The rows of B lie close to a flat space through zero of one dimension, with a little noise. Each new row is followed by its nearest point in the flat space through zero of one dimension that fits B best, without centring it.
B, 12 rows:
[[-1.33 -0.21 -0.46  0.16]
 [ 1.74  0.07  1.03  0.32]
 [ 4.06 -0.17  2.19  0.78]
 [-6.99  0.67 -3.64 -0.85]
 [ 0.66 -0.27 -0.04 -0.04]
 [-2.99  0.21 -1.52 -0.32]
 [-6.87  1.25 -3.39 -0.78]
 [ 1.26 -0.36  0.48 -0.02]
 [ 1.54 -0.30  0.67  0.44]
 [-2.32 -0.04 -1.02  0.18]
 [-2.48  0.00 -1.64 -0.46]
 [ 4.13 -0.51  1.59  1.06]]
New rows and their nearest points:
[-4.40  3.52 -0.24 -2.14] : [-4.06  0.44 -2.02 -0.55]
[ 4.70 -1.48  1.59  4.18] : [ 4.86 -0.53  2.43  0.66]
[-1.52 -3.07 -3.32 -1.30] : [-2.36  0.26 -1.18 -0.32]
[ 2.15 -1.14  0.43  1.98] : [ 2.16 -0.23  1.08  0.29]
[ 5.40 -2.70  2.66  1.80] : [ 5.68 -0.62  2.83  0.77]
[ 4.15 -1.50 -1.28  0.84] : [ 2.96 -0.32  1.48  0.40]
[4.42 1.09 2.46 1.75] : [ 4.51 -0.49  2.25  0.61]
[ 5.06 -1.92  2.62  2.90] : [ 5.45 -0.59  2.72  0.74]
[-3.96  3.55 -3.91 -0.50] : [-4.98  0.54 -2.48 -0.67]
[-4.13  0.42 -4.26  0.97] : [-4.82  0.52 -2.41 -0.65]
[ 1.87 -2.86  1.60  0.68] : [ 2.40 -0.26  1.20  0.33]
[ 5.79 -0.94  1.74  0.81] : [ 5.37 -0.58  2.68  0.73]
[ 2.28 -1.44  2.92  1.61] : [ 3.21 -0.35  1.60  0.44]
[-4.46 -2.80 -1.81 -2.62] : [-4.23  0.46 -2.11 -0.57]
[ 1.25  0.10  1.09 -2.49] : [ 1.13 -0.12  0.56  0.15]
[-1.63  1.30 -3.42  2.27] : [-2.48  0.27 -1.24 -0.34]
[ 3.96 -0.27  3.70  0.20] : [ 4.58 -0.50  2.29  0.62]
[ 3.01 -2.87  2.37 -0.13] : [ 3.51 -0.38  1.75  0.48]
[-2.94  2.05 -1.39 -1.99] : [-3.23  0.35 -1.61 -0.44]
[ 3.09 -2.53  1.18  0.92] : [ 3.19 -0.35  1.59  0.43]
[ 5.93 -0.43  3.77 -0.71] : [ 6.07 -0.66  3.03  0.82]
[ 5.33 -2.29  4.90  2.43] : [ 6.53 -0.71  3.26  0.89]
[-8.88 -0.73 -1.21  0.97] : [-7.25  0.79 -3.62 -0.98]
[ 2.72 -1.00  2.07  2.97] : [ 3.33 -0.36  1.66  0.45]
[-3.78  1.52 -2.03  0.68] : [-3.80  0.41 -1.90 -0.52]
[-5.20  3.42 -1.21 -1.07] : [-4.94  0.54 -2.46 -0.67]
[-4.89 -2.11 -1.66  0.95] : [-4.19  0.45 -2.09 -0.57]
[6.90 2.41 0.89 2.83] : [ 5.84 -0.63  2.91  0.79]
[ 4.00 -0.53  1.85 -1.70] : [ 3.71 -0.40  1.85  0.50]
[-3.30  0.38 -0.97 -2.27] : [-3.23  0.35 -1.61 -0.44]
